Here is a tiny trained network, its code and every weight. The questions are about switching its units off for an input and a class, where a switched-off unit gives its printed mean instead of its output.

import numpy as np


def w(rows, s, z=0):
    codes = np.array(rows[::2]) - 128.0
    scale = np.full(codes.shape[1], s)
    scale[-1] = z or s
    return codes * scale


def f(y):
    return y / 2 * (1 + np.tanh(0.7978845608 * (y + 0.044715 * y**3)))


def log_softmax(a):
    a = a - a.max(-1, keepdims=True)
    return a - np.log(np.exp(a).sum(-1, keepdims=True))


def net(x, mask):
    res = np.array(x, float).reshape(1, 3) / 4 @ E
    y = f(res @ A[0][:, :-1].T + A[0][:, -1])
    res = res + np.where(mask, y, B[0][:, -1]) @ B[0][:, :-1]
    return log_softmax(res[-1] @ U[:, :-1].T + U[:, -1])


A, B = {}, {}
E = w([
[10,107,221,135,82,124,194,193],'x0',
[163,35,137,92,45,108,96,86],'x1',
[135,194,114,94,62,118,157,204],'x2',
],0.012)
A[0] = w([
[162,144,77,150,147,160,125,119,132],'neuron 0',
[140,169,104,130,61,131,127,150,32],'neuron 1',
[163,121,92,116,9,138,113,106,182],'neuron 2',
[97,189,135,171,155,144,161,211,253],'neuron 3',
[140,77,100,147,221,135,93,41,172],'neuron 4',
[138,220,86,136,224,132,121,126,97],'neuron 5',
],0.015,0.0035)
B[0] = w([
[138,171,169,129,177,151,134,75,184],'neuron 0',
[176,122,65,60,130,150,104,83,161],'neuron 1',
[112,37,109,113,79,63,98,218,202],'neuron 2',
[177,142,167,149,7,110,139,116,252],'neuron 3',
[208,137,194,74,99,30,106,30,250],'neuron 4',
[164,183,82,252,167,149,148,122,238],'neuron 5',
],0.015,0.017)
U = w([
[45,71,213,208,96,139,186,210,163],'0',
[90,141,107,97,207,233,156,149,9],'1',
[142,234,20,184,142,168,144,180,122],'2',
[165,192,124,125,211,85,91,56,63],'3',
[172,165,175,1,26,71,126,66,220],'4',
[80,144,104,108,197,229,141,141,11],'5',
[85,198,75,31,134,123,116,91,3],'6',
[139,78,71,72,136,71,68,185,212],'7',
],0.0087,0.0033)

Each question gives the input, the list of numbers given to net, and the class t.
The units are the neurons (one row each of A and B). Each row of codes is followed by its name. A weight is (code - 128) times the scale printed after its matrix; where a second scale follows, it is the last column's (A, B and U).
mask holds one flag per neuron, in row order. A switched-off neuron (its flag False) gives its mean, the last column of its row in B, instead of its output. The means were averaged over made-up inputs and are rounded, as every weight is.
A unit's drop is (log p(t) with every unit on - log p(t) with that unit switched off) / (log p(t) with every unit on - log p(t) with every unit switched off).
The circuit of an input: a set's keep is (log p(t) with only the set's units on - log p(t) with every unit switched off) / (log p(t) with every unit on - log p(t) with every unit switched off). Starting from all 6 units, units are removed one at a time, each time the one whose removal leaves the highest keep (on an exact tie, the one counted first), for as long as the keep stays at least 0.8.
circuit, biggest first: the units of the circuit, biggest drop first
most important unit: the unit with the biggest drop
k most important neurons: the k neurons with the biggest drops, biggest first
drop when u is switched off: that unit's drop, to one decimal
input [-8,-5,3], class 3: circuit, biggest first : neuron 0
input [2,4,1], class 7: circuit, biggest first : neuron 4; neuron 3
input [8,-2,-8], class 0: 3 most important neurons : neuron 4; neuron 1; neuron 0
input [-1,7,-1], class 7: circuit, biggest first : neuron 2; neuron 3
input [4,-1,-4], class 0: 2 most important neurons : neuron 4; neuron 1
input [-7,1,-1], class 3: 3 most important neurons : neuron 3; neuron 5; neuron 0
input [2,-4,0], class 0: 3 most important neurons : neuron 4; neuron 1; neuron 3
input [-5,-5,3], class 2: 2 most important neurons : neuron 5; neuron 4
input [-7,4,5], class 7: 2 most important neurons : neuron 2; neuron 3
input [1,3,0], class 7: 3 most important neurons : neuron 4; neuron 3; neuron 5
input [-2,-3,-6], class 3: 2 most important neurons : neuron 3; neuron 5
input [5,4,2], class 0: 2 most important neurons : neuron 4; neuron 3
input [7,-8,-7], class 0: 2 most important neurons : neuron 4; neuron 1
input [1,5,-1], class 7: 2 most important neurons : neuron 4; neuron 3
input [-3,8,6], class 7: most important unit : neuron 2
input [-5,0,3], class 3: 2 most important neurons : neuron 3; neuron 0
input [0,-5,7], class 2: 2 most important neurons : neuron 4; neuron 5
input [7,8,4], class 7: drop when neuron 4 is switched off : 0.1
input [-6,-3,5], class 2: drop when neuron 4 is switched off : 0.2
input [-8,2,7], class 7: drop when neuron 2 is switched off : 0.8
input [-8,-3,1], class 3: drop when neuron 1 is switched off : 0.0
input [1,8,-1], class 7: most important neuron : neuron 2
